Each row has a class, written after it.
[-13  19 -16  40   2  22 -13  44  35 -28 -21  23  -4  37   5 -52 -12   8
  12  54 -42  37 -13  52  15  14 -13 -43  37   5 -34 -15] : (161)
[-12 -33 -13   2 -34   2  47  -9  -7 -33  18 -35 -35 -17  -5  12  15 -39
   4  -6  11 -31  30  10 -38 -26 -18 -19 -32  12 -21   6] : (102)
[ 24  -3  21  20   9  -5  15   1  18   1  -5  37  -9  13  10 -19  17   8
  -2  30 -19  19  17 -25   0  19  -7  12  18 -17  23  -7] : (102)
[-14   1  46   4  -5 -23 -33   7   1  19  18  34   0 -12   4 -24  17  26
  -6  29 -13   4   0 -52   9  14 -41   9 -19  28  -2 -22] : (69)
[ -2 -33  60  13  -4  43 -34 -13 -74   0  18  26  51 -14 -11 -25  25 -19
 -49  45 -10  29   1   6  24  24 -32  11  13  10  -5  27] : (178)
[-15  61 -44 -23   8  -9 -64  22  48  40  10  42  -8 -10  22  59  -1  21
 -27  24  -8  -1  20  15  28  32  28   7   0 -17  16 -18] : (42)
[  2 -42  16 -14  15  20  13 -39 -64  29  34  31  20   8  20  27  22 -29
 -34  59  35  50  27  -2  23   1 -22 -72 -34  48  -1  58] : (9)
[  3   6  -7  20  45 -52 -27  18 -58 -16   7  40  -8 -32   0  15 -13  -9
 -26  39 -12  56  30   1  14  48 -17 -16  31  29 -17 -14] : (188)
[ 22   9   9   1 -28  32  31 -22   2 -45  26 -17  18  -5   6   4  15 -22
 -23 -18 -20   2  30  12   4  -9 -10 -33  16  27  -3   7] : (71)
[ 10 -22  30  -2   0  15  24 -26  20  30  43 -11  25   7   9  -9   3 -24
   7  25  21  13 -34 -25 -23 -16  -2 -23   4   1 -17 -53] : (9)
[-41 -17  -4  16 -10  26   7  -5  -8  28  45  16 -18   8  16  24  15  17
  45  31  34  35 -17  16  -7 -28 -66 -79 -26  -1 -18  14] : (44)
[ 18  -8   8   2 -13  12  11   1  15 -17   0  20  -9  -9  -1  -7  -8 -16
  14   1 -15  18  28  34  29  42  15   5  29  31  -3 -30] : (33)
[ -7  33  36 -33  13 -29 -14   8 -66 -15 -22 114   0 -57  12   1 -10  19
 -11 -55 -28  23  41 -19 -20  52  12 -32  55 -17  18  87] : (114)
[ 36 -16  12  29  -6  22 -36   9  10  26  30 -12  57 -48 -21 -23  32  -2
  18  26 -14 -26  37 -64   0 -20 -54 -26 -57  -6 -42  33] : (102)
[-28  -4  -4 -32  10 -30 -33 -13  31  29 -30 -26   9   1 -25 -51   4   8
  54 -40  11 -59   6  -8 -10  36  31   3 -18   6  -6  -5] : (33)
[ 11 -27  64  33  -8  46 -27  17 -23 -35   7 -13  13  40  47  -1 -33   1
  49  50   1  -8 -27   6 -32 -16  -9 -43 -10 -36 -29 -25] : (114)
[  2  18   7  -7  -4 -54 -19  25   7 -26  40  49 -11  24  31  -2  -2  10
  -2  29  -3  23  -7  33 -34 -37 -29   3   9   2  11   0] : (44)
[ 30  -9  11  19 -26 -39 -40  -4 -20  26  -9  -1  19 -53 -36   2  15 -41
 -38  24 -15  22 -23 -20  35 -24 -55  12 -41  11 -18  -6] : (178)
[  0 -21  23  19   3 -14 -33   4 -46  -8  36  -1  11 -15  -6  -9  -5   2
 -13  77 -24  26 -11   3  13 -21 -31  29   1 -15 -14 -44] : (42)
[-28  45 -31   7  15  22  -7 -17  28 -39  49  14 -22   4 -13  38  32   2
 -65 -17 -17  49  17   2  46  19 -45 -36  19  45  29  12] : (102)
[ 52  14  36 -48 -85  -6 -21  45  -9  42  19  40  13   7   5 -46  -1   1
  -1   4  -4 -58  22   4 -34 -23  -7  95   0 -25   1   8] : (33)
[-10  18 -56 -25 -44 -14  28   0   2  19  -1  23 -60  12 -11 -24  -1  41
  35  26 -31  43  28  13  24 -22 -83 -78 -13  41   3  24] : (114)
[ 21  35 -56  10 -38   2 -36  29  94  29  52  73 -13  -2  24  10  48  36
 -15  78 -27  52   8  16  19  -2 -21 -29 -24  52  21   5] : (114)
[-41  11   8  -7 -14  24 -16  -4  39 -62 -15  -9  10 -33   8  10  -5  21
  19  16 -34 -20  19  12  37 -24 -34 -11 -14  21   9 -13] : (33)
[ 35  23  -2 -19  20  29 -86 -16 111  -1  21   9  48 -29 -64  23 -20  -7
  24  37 -12  29 -30 -30  30   2 -65 -76  -1 -61  -4 -88] : (9)
[-21  -6  40  13   1  19  -5 -11   7 -44  38 -10  -4  18  30  24  -5  -3
 -19  50  11  18 -32 -17   1 -31 -42 -22   1  16   9 -54] : (9)
[ 49  -3  35  13   9   4  40   0   0  17  -7  54 -25   3  22  -5   7  -4
  17   0 -22  30 -16 -24 -16  -7 -26 -39  -5   0 -13  10] : (178)
[ 36  -4  12   0   5  24  30  -9  10 -18  -1  -6  52  39   0 -15 -12   5
 -26 -19  34   5  16 -12 -72 -70   2 -41 -12  22 -31  26] : (159)
[-32  39  -2  17  62  29 -44  31  20 -55   7  64  56 -20 -13 -26  -4  27
 -41  28 -42  39   5  10  30  31  -3 -38  14  16 -22  13] : (33)
[ 12 -25  74  29  -8  63  -5  14 -17  18   7  14   4   0  24 -38   8  -6
  -9 -10 -11 -28   0 -64 -22  38 -13 -37 -16  12 -52 -24] : (69)
[-24   3  -2  18 -15   3  -6 -16   3  39  31  -2  -5  41  -2   4  18  -7
 -36  32  61  57   4   6   7  39  20  -6 -22  60   7 -35] : (114)
[ 35  19  27 -19  15  -8 -44 -19 -15   2  47  10  52   0  58  18  -6  41
 -60  62 -65  45  -4 -44  60 -47 -41  11  43  38  12 -23] : (69)
[ 12  -9  51  36  17  -5 -10  22 -48 -12  59  26  -4  30  59   6  -2 -10
 -15  32 -22   4 -32  -6 -22 -11  -6 -16  26  28 -28 -16] : (159)
[ 49  18 -10 -30 -49  -1  32  10 -10  62 -13  26 -48  14  30 -50   6  16
   3 -67 -32 -17  -1 -29 -58   2 -17  -6  85  -1  -4   8] : (188)
[ 57  48 -13  -3  65 -21 -10  11  29  55  14  38  63  32 -15   3 -11  20
 -13  33  33  49  22 -19 -13   5  27  21 -19 -24  -2  -3] : (188)
[-26 -14  33   9 -36 -10 -24 -23  15 -28  -8  15  30 -13  29  12   8   8
 -18  64  -6  50   8  28  49 -20 -26  23  25  66  38 -17] : (33)
[-46   9  30  37   1 -25  27 -20  46  34  -5  18 -10 -67  55   6  20 -19
   7   1 -28  17   7 -60  -4   2 -15 -80 -18  85 -41 -52] : (42)
[ 37 -20 -13  -2 -14  -8  71  -5 -36 -22  24  -2 -20  13   1  -7   1 -51
 -26 -31  10  14  -3  16 -40 -55 -20 -59 -36  45 -38  58] : (9)
[ -10    9   23   18   12 -104  -24  -12   12  -58   -3   19   11  -23
    9   -4   22  -25  -14   -7    3   13   13   11  -20   37   40   12
   23   56   24   -1] : (71)
[ 14 -29  17   7 -31  12 -17   6   4   8 -37   0 -20  25  -4 -20   8 -15
 -14  10  40  -4 -16  -4 -44  -8  22  -2   3 -25 -16 -13] : (161)
[-59 -10  34  30  -1   5 -58   0  33 -41  -8   7  36 -44   1 -46  24  13
  12  14 -35  -8 -17  -3  18  23 -17  -8  20  47  -5 -13] : (33)
[-16 -23 -19 -28 -15 -40  32 -15 -49  60 -17 -26 -33  27  31 -54  11  -1
 -20  -1 -30 -39 -58  -6 -47 -53  32  30  11 -31  -9   3] : (42)
[  3  -3  -5  14  11  -2  47 -20 -26 -52  72   0 -51 -31   4  20  42  25
  -8 -50  13  17  30 -34 -22  36  12  -9  43  50   6  -7] : (71)
[ 14 -15  14  13  16 -22  -1  -4   1 -13 -30  15   1   3  -1 -31  13  17
  -8  36 -15  23 -10 -16  -5 -15 -22   4  -8  12   4  -2] : (178)
[-14 -16  61  -8 -12  48 -30 -14 -15  17  20 -26  44  16  14  26 -25  16
  48  13  28 -15 -12 -13  -5 -28 -39 -30 -22 -27 -26  -2] : (69)
[-78  21 -18 -29 -13   2 -28   2  31  49  49  39 -40  21  42  27  35  37
  27  35  24  -7  17 -11 -15  35 -37 -53  16  23  19   8] : (102)
[-12 -18  36  17   9  15  -7 -29  11 -23  12  -9  34  20   9  -4  17   5
  -7  70  17  23   0 -12   3  10   1 -16   4  -1  14 -49] : (71)
[ 29  14 -31  51 -40 -60  -2  39  21   7 -25  45  14 -36  33 -54  25  24
  14  36 -58  27  25  10   8  13 -11 -17  50  59 -13  36] : (71)
[ 63  33 -72   5  30 -28  -6   3  39  11  56 -10  -2  53 -29  17  -4  16
  33  -3  14  53  -2  50  16  -5  27 -10 -34  15   3  28] : (114)
[ -7  -6  14 -10   1 -23  -6  -9 -29  -4  46  24  -1 -12   5 -21  32  10
 -24  46 -51  -9  17  -5  28  -9 -27  29   5  34  21  -6] : (159)
[  0 -10  10  -2 -20  33  22  -9   5   3  25  13  -6 -18  -5  24   6  -9
  -3 -15   7  10  19   4   5   9 -16 -29 -21  25 -21   4] : (69)
[ 29  -3  18   1   7  21  10 -13  48   4   6  20  23  20 -43 -26  13  -9
  -2  31  25  37  19  -1 -14   5 -30 -25 -41  20 -12 -27] : (178)
[ 41  -7  24  25   6  28   5  17  19 -44 -12  23 -11  -8  -4 -17 -25  18
  75 -47 -53   0  -3  14  -5  19 -26 -51  28 -19 -27  25] : (69)
[ 13  -4  32  25  38 -16 -17   3  10 -35  15   9   2  22  31  -7 -10  17
   0  31 -35  25 -14 -11  15  12  -1  -9  12  30  -9 -35] : (69)
[ 12 -36  26   3  12 -49 -52 -16 -27 -34  78   6  68 -53  49  42  -5 -34
 -22  40  40  52  49   4 -46 -25 -11 -66  26  92 -55 -16] : (44)
[ 26  27 -16 -10 -21  56  -4  26   6  63  44   6  32  37  40  67 -22  13
  30  -8  63 -13  18  43 -50 -29  44  -3 -17 -40 -33  47] : (42)
[ 24   0  32   5  31 -25 -27 -29  16 -36  43   4  23  13 -12   1  14   3
 -22  25  -6  37 -19  -9  15 -35 -26  26 -12 -17  37 -37] : (44)
[ 15 -32  27  31 -24  18 -33  14 -21  42   3 -15  31 -18  10 -17  13 -23
  22  19  22 -26  16  -7 -33  26   2   2  -8   8 -37  -1] : (188)
[ 42  65 -15  18  -4 -37 -73  57 -30  52  -2  -2  -2  65  18 -65 -14  48
 -35 -12 -42 -10 -31 -22  11 -10 -18  56  33  -9  -9  14] : (42)
[ 26 -22 -17   1  14  -7   6  23 -25  30  11  -3  -7  15  11  10 -12  -1
  36  48  26 -14  10  18 -41   6  27  19 -15 -42 -25 -13] : (188)
[-45  31  -8  29 -16  -4 -33  24 -38  13  54 -30  -5  12  16   1  10  33
 -30 -15  -2 -21 -22   0  20   7  -6  59  48  41  -2 -21] : (159)
[  1  -3 -42 -28  12 -40 -10 -10  12  32  44  15 -33  67  17  26  37  -3
 -36  64  30  18 -13   1 -22 -37 -13 -21 -49   5  23  28] : (102)
[ 17  26  21  24  17 -43  -4  21  -9 -18  13  16   3  13  18   2 -15   2
 -36  -4 -20   2 -46 -27 -28 -52  -6  17  12  -7 -12 -26] : (159)
[-41  13  19   4 -51  35 -19  15 -16  -4 -16 -11 -20  -1 -14 -39 -24  39
  46 -57  20 -17  46  13   0  58 -49   1  80  -7   1 -32] : (44)
[ -8 -38  23  15 -29 -15 -25   3 -36   5  21   5 -16 -27  28  14  13 -13
  -7  41  15   1  -1 -12 -13 -21 -38 -10 -14  -1 -12 -27] : (44)
[-12   3  46   6 -55  16  -1  -5   6 -56  -9 -13   3 -24  38  34  -1  14
   3  -3   5 -13   5  14  -7 -49   9  68  47 -11  28  -9] : (161)
[ -9 -20 -14  13 -17  -9  19 -14 -43  21 -10  -3 -24 -30  -2  20   1 -10
  24  -2  -3  14 -10  13  19   1   8 -21 -24 -13  -4  29] : (114)
[-20  16  20   9  39  -7   6  -1 -39 -51   5  -7  26  -4 -15   5  -8  -5
  12 -29  13   2  37  20   1   4 -21 -27 -41  42 -27  61] : (178)
[  9  13 -13  -9   8 -21  10 -14   4   2  18 -14  -7 -11   8   2   0  29
  47  10 -36   7   2   0   8 -30 -41   4  22  -1  16  -4] : (188)
[  5  -3 -13  16  -6   2 -17  -6  -4 -50  -1 -23 -10   6  -6  13  -3 -10
 -34  -4   7  16   2  11  -3  -5  15 -17 -19  22  -1  -7] : (114)
[  1  -7  36  33 -17  31 -11  12 -53   5  46 -30 -15  18   9   2   0   8
   4  13  22  10 -25 -34 -27 -30 -78 -18  -5  10 -31 -24] : (188)
[  6   9  -1  12  15 -35 -75  24   1  -1 -13 -15   7 -11  21 -11 -12  17
   8  29 -28 -19 -20 -25 -16   6 -15   7  37 -18 -12 -44] : (188)
[ -9  41 -43 -27   1 -15  35   5  28  12  17  33 -28  13   1  33   6  10
 -58 -26  45  28  24 -35 -57 -23 -10 -38   3   9  -7   8] : (102)
[ 18 -15  27  -2 -28  38   2 -24 -55  77  15  -5 -42  45 -18  18  -9 -48
 -25 -20  64  37 -18 -22   3  55   2 -48 -18 -12 -20 -44] : (114)
[  6   5 -13   7 -24   7   1  12  20 -18   2  14 -10 -41  -5  26  -2 -11
   6  31 -20  -1  13   1  30 -21 -51 -30 -32   1  -4   0] : (9)
